Here is a tiny trained network, its code and every weight. The questions are about switching its units off for an input and a target symbol, where a switched-off unit gives its printed mean instead of its output.

import numpy as np


def w(rows, s, z=0):
    codes = np.array(rows[::2]) - 128.0
    scale = np.full(codes.shape[1], s)
    scale[-1] = z or s
    return codes * scale


def f(y):
    return np.maximum(y, 0)


def softmax(a):
    e = np.exp(a - a.max(-1, keepdims=True))
    return e / e.sum(-1, keepdims=True)


def log_softmax(a):
    a = a - a.max(-1, keepdims=True)
    return a - np.log(np.exp(a).sum(-1, keepdims=True))


def net(x, mask):
    ids = ['αβγδεζηλπτψω'.index(c) for c in x.split()]
    T = len(ids)
    res = E[ids] + P[:T]
    u = 0
    for l in range(2):
        q, k, v = (res @ M[l].T for M in (Q, K, V))
        z = softmax(np.where(np.tri(T) > 0, q @ k.T / 4**0.5, -1e9)) @ v
        res = res + np.where(mask[u], z, O[l][:, -1]) @ O[l][:, :-1]
        u += 1
        y = f(res @ A[l][:, :-1].T + A[l][:, -1])
        res = res + np.where(mask[u : u + 12], y, B[l][:, -1]) @ B[l][:, :-1]
        u += 12
    return log_softmax(res[-1] @ U[:, :-1].T + U[:, -1])


Q, K, V, O, A, B = {}, {}, {}, {}, {}, {}
E = w([
[91,166,146,160,134],'α',
[103,162,128,109,91],'β',
[137,204,193,80,115],'γ',
[33,141,147,61,138],'δ',
[182,120,121,133,149],'ε',
[150,120,158,159,252],'ζ',
[96,119,120,116,86],'η',
[129,142,132,126,94],'λ',
[152,146,145,129,112],'π',
[148,102,122,131,160],'τ',
[112,74,121,126,141],'ψ',
[128,62,121,125,187],'ω',
],0.025)
P = w([
[117,89,49,184,173],'0',
[181,98,172,90,3],'1',
[164,83,196,99,11],'2',
[157,75,202,103,16],'3',
[146,71,206,108,28],'4',
[136,79,223,108,32],'5',
[131,75,230,109,45],'6',
[125,75,230,107,57],'7',
[120,67,239,106,63],'8',
[116,82,244,106,53],'9',
[127,86,243,100,60],'10',
],0.0052)
Q[0] = w([
[178,21,111,130,8],'0.h0',
[147,179,37,96,121],'0.h0',
[142,165,96,86,163],'0.h0',
[110,253,17,165,183],'0.h0',
],0.016)
K[0] = w([
[79,63,251,186,114],'0.h0',
[190,88,170,88,80],'0.h0',
[168,126,116,73,132],'0.h0',
[251,121,89,84,61],'0.h0',
],0.018)
V[0] = w([
[107,125,254,89,131],'0.h0',
[81,237,168,125,179],'0.h0',
[104,143,144,192,154],'0.h0',
[210,131,196,177,74],'0.h0',
],0.0071)
O[0] = w([
[84,52,203,137,86,254],'0.h0',
[64,60,207,123,203,201],'0.h0',
[161,118,129,104,178,168],'0.h0',
[131,65,56,253,133,33],'0.h0',
],0.0057,0.0039)
A[0] = w([
[51,62,116,165,205,213],'0.n0',
[220,222,155,244,179,175],'0.n1',
[42,189,31,147,64,41],'0.n2',
[223,33,216,95,30,132],'0.n3',
[203,237,156,118,181,128],'0.n4',
[193,142,114,173,81,223],'0.n5',
[240,135,97,174,83,95],'0.n6',
[20,178,99,172,69,176],'0.n7',
[237,118,243,189,180,2],'0.n8',
[163,164,116,218,208,122],'0.n9',
[211,48,156,84,132,138],'0.n10',
[254,60,185,118,197,71],'0.n11',
],0.0071,0.0031)
B[0] = w([
[136,157,138,148,68,196],'0.n0',
[180,96,209,133,46,155],'0.n1',
[68,152,67,73,201,135],'0.n2',
[98,207,103,86,102,255],'0.n3',
[130,111,64,167,118,159],'0.n4',
[47,139,114,168,90,151],'0.n5',
[75,114,102,228,140,141],'0.n6',
[201,197,176,131,161,157],'0.n7',
[126,9,149,161,69,180],'0.n8',
[124,103,117,75,154,143],'0.n9',
[169,130,170,119,96,200],'0.n10',
[134,240,103,103,154,199],'0.n11',
],0.014,0.0094)
Q[1] = w([
[128,92,124,160,206],'1.h0',
[120,173,238,105,137],'1.h0',
[138,91,254,138,116],'1.h0',
[125,190,193,176,65],'1.h0',
],0.008)
K[1] = w([
[168,176,43,77,32],'1.h0',
[81,39,111,142,242],'1.h0',
[113,116,62,153,215],'1.h0',
[151,81,153,174,254],'1.h0',
],0.0074)
V[1] = w([
[5,104,113,150,164],'1.h0',
[128,147,197,145,226],'1.h0',
[133,206,102,222,90],'1.h0',
[97,82,180,179,81],'1.h0',
],0.015)
O[1] = w([
[18,142,136,105,89,2],'1.h0',
[122,223,208,151,142,131],'1.h0',
[87,131,106,171,254,222],'1.h0',
[79,31,208,142,172,209],'1.h0',
],0.014,0.0071)
A[1] = w([
[188,99,122,103,115,74],'1.n0',
[127,119,113,213,89,39],'1.n1',
[102,145,66,83,134,186],'1.n2',
[116,65,111,119,177,45],'1.n3',
[147,150,144,82,191,78],'1.n4',
[138,121,158,217,92,144],'1.n5',
[144,122,126,7,173,167],'1.n6',
[161,152,91,108,163,228],'1.n7',
[113,155,133,178,48,124],'1.n8',
[164,122,88,97,92,121],'1.n9',
[136,101,73,83,177,2],'1.n10',
[136,106,74,152,143,168],'1.n11',
],0.011,0.0074)
B[1] = w([
[45,138,101,152,117,193],'1.n0',
[149,189,104,144,85,142],'1.n1',
[7,113,105,149,113,198],'1.n2',
[148,205,141,170,38,211],'1.n3',
[175,157,105,178,96,204],'1.n4',
[140,165,86,75,113,219],'1.n5',
[139,127,84,171,35,215],'1.n6',
[121,91,157,52,213,254],'1.n7',
[125,71,96,178,197,222],'1.n8',
[113,105,226,89,83,208],'1.n9',
[146,183,106,19,101,162],'1.n10',
[177,73,77,135,160,195],'1.n11',
],0.011,0.01)
U = w([
[161,151,191,122,171,253],'α',
[140,205,135,75,125,42],'β',
[104,63,207,86,151,137],'γ',
[142,192,172,90,34,96],'δ',
[184,152,97,131,89,34],'ε',
[232,80,188,92,82,147],'ζ',
[113,143,133,68,110,93],'η',
[107,102,146,141,166,108],'λ',
[143,115,139,185,82,99],'π',
[162,81,131,72,172,137],'τ',
[146,53,125,76,76,186],'ψ',
[189,166,133,2,93,18],'ω',
],0.0068,0.0044)

Each question gives the input, a string of symbols that net reads in full, and the target symbol t.
The units are the heads (4 rows each of Q, K, V and O) and the neurons (one row each of A and B). Each row of codes is followed by its name. A weight is (code - 128) times the scale printed after its matrix; where a second scale follows, it is the last column's (O, A, B and U).
mask holds one flag per unit, layer by layer, with each layer's heads first. A switched-off unit (its flag False) gives its mean, the last column of its rows in O or B, instead of its output. The means were averaged over made-up inputs and are rounded, as every weight is.
A unit's drop is (log p(t) with every unit on - log p(t) with that unit switched off) / (log p(t) with every unit on - log p(t) with every unit switched off).
The circuit of an input: a set's keep is (log p(t) with only the set's units on - log p(t) with every unit switched off) / (log p(t) with every unit on - log p(t) with every unit switched off). Starting from the 12 units with the biggest drops (on a tie, the unit counted first), units are removed one at a time, each time the one whose removal leaves the highest keep (on an exact tie, the one counted first), for as long as the keep stays at least 0.8.
units of the circuit, in order: the units of the circuit, biggest drop first
unit that matters most: the unit with the biggest drop
top k neurons: the k neurons with the biggest drops, biggest first
k most important neurons of layer l: the k neurons of layer l with the biggest drops, biggest first
input ψ π ω, target ψ: 4 most important neurons of layer 0 : [0.n3, 0.n7, 0.n11, 0.n10]
input π π λ α π α β, target α: units of the circuit, in order : [0.n7, 1.h0]
input ω π γ δ ψ τ ω β, target ω: top 2 neurons : [1.n7, 0.n8]
input ω π γ γ τ, target ω: top 3 neurons : [1.n10, 0.n8, 1.n8]
input ψ π β γ δ, target ψ: most important neuron of layer 1 : [1.n3]
input γ η τ η γ ε η ζ π τ η, target γ: units of the circuit, in order : [1.h0, 0.n8]
input ω β γ α ω ζ ε ψ ψ α, target ω: top 2 neurons : [0.n1, 1.n7]
input ψ λ δ ω π ω λ π, target ψ: top 2 neurons : [0.n11, 0.n7]
input ζ λ ω π ψ λ, target ζ: units of the circuit, in order : [1.h0, 0.n8, 0.n1, 0.n9]
input δ ψ π τ β β ω δ α ε ζ, target ζ: units of the circuit, in order : [0.n8, 0.n5, 1.h0]
input γ ψ ζ ψ ζ, target γ: 3 most important neurons of layer 0 : [0.n8, 0.n11, 0.n10]
input γ γ ζ π η ψ π α ε α π, target α: 2 most important neurons of layer 0 : [0.n11, 0.n0]
input ω δ τ ζ τ ε, target ω: units of the circuit, in order : [0.n11, 1.h0, 1.n7]
input π ω γ η ψ λ α γ, target π: unit that matters most : 0.h0
input π γ λ δ β γ ψ ω τ ε, target δ: units of the circuit, in order : [0.n3, 0.h0, 1.n8]
input ω γ π ω β ψ, target ω: units of the circuit, in order : [1.h0, 0.h0]
input ω β ζ λ ψ ζ ε ψ, target ζ: 2 most important neurons of layer 0 : [0.n3, 0.n9]
input α γ γ π β η γ η, target α: top 2 neurons : [0.n3, 0.n7]
input λ η ψ τ ζ ω τ ψ β, target ζ: units of the circuit, in order : [0.n9, 0.n8, 1.h0, 0.n1]
input ψ ψ β, target ψ: units of the circuit, in order : [1.h0]
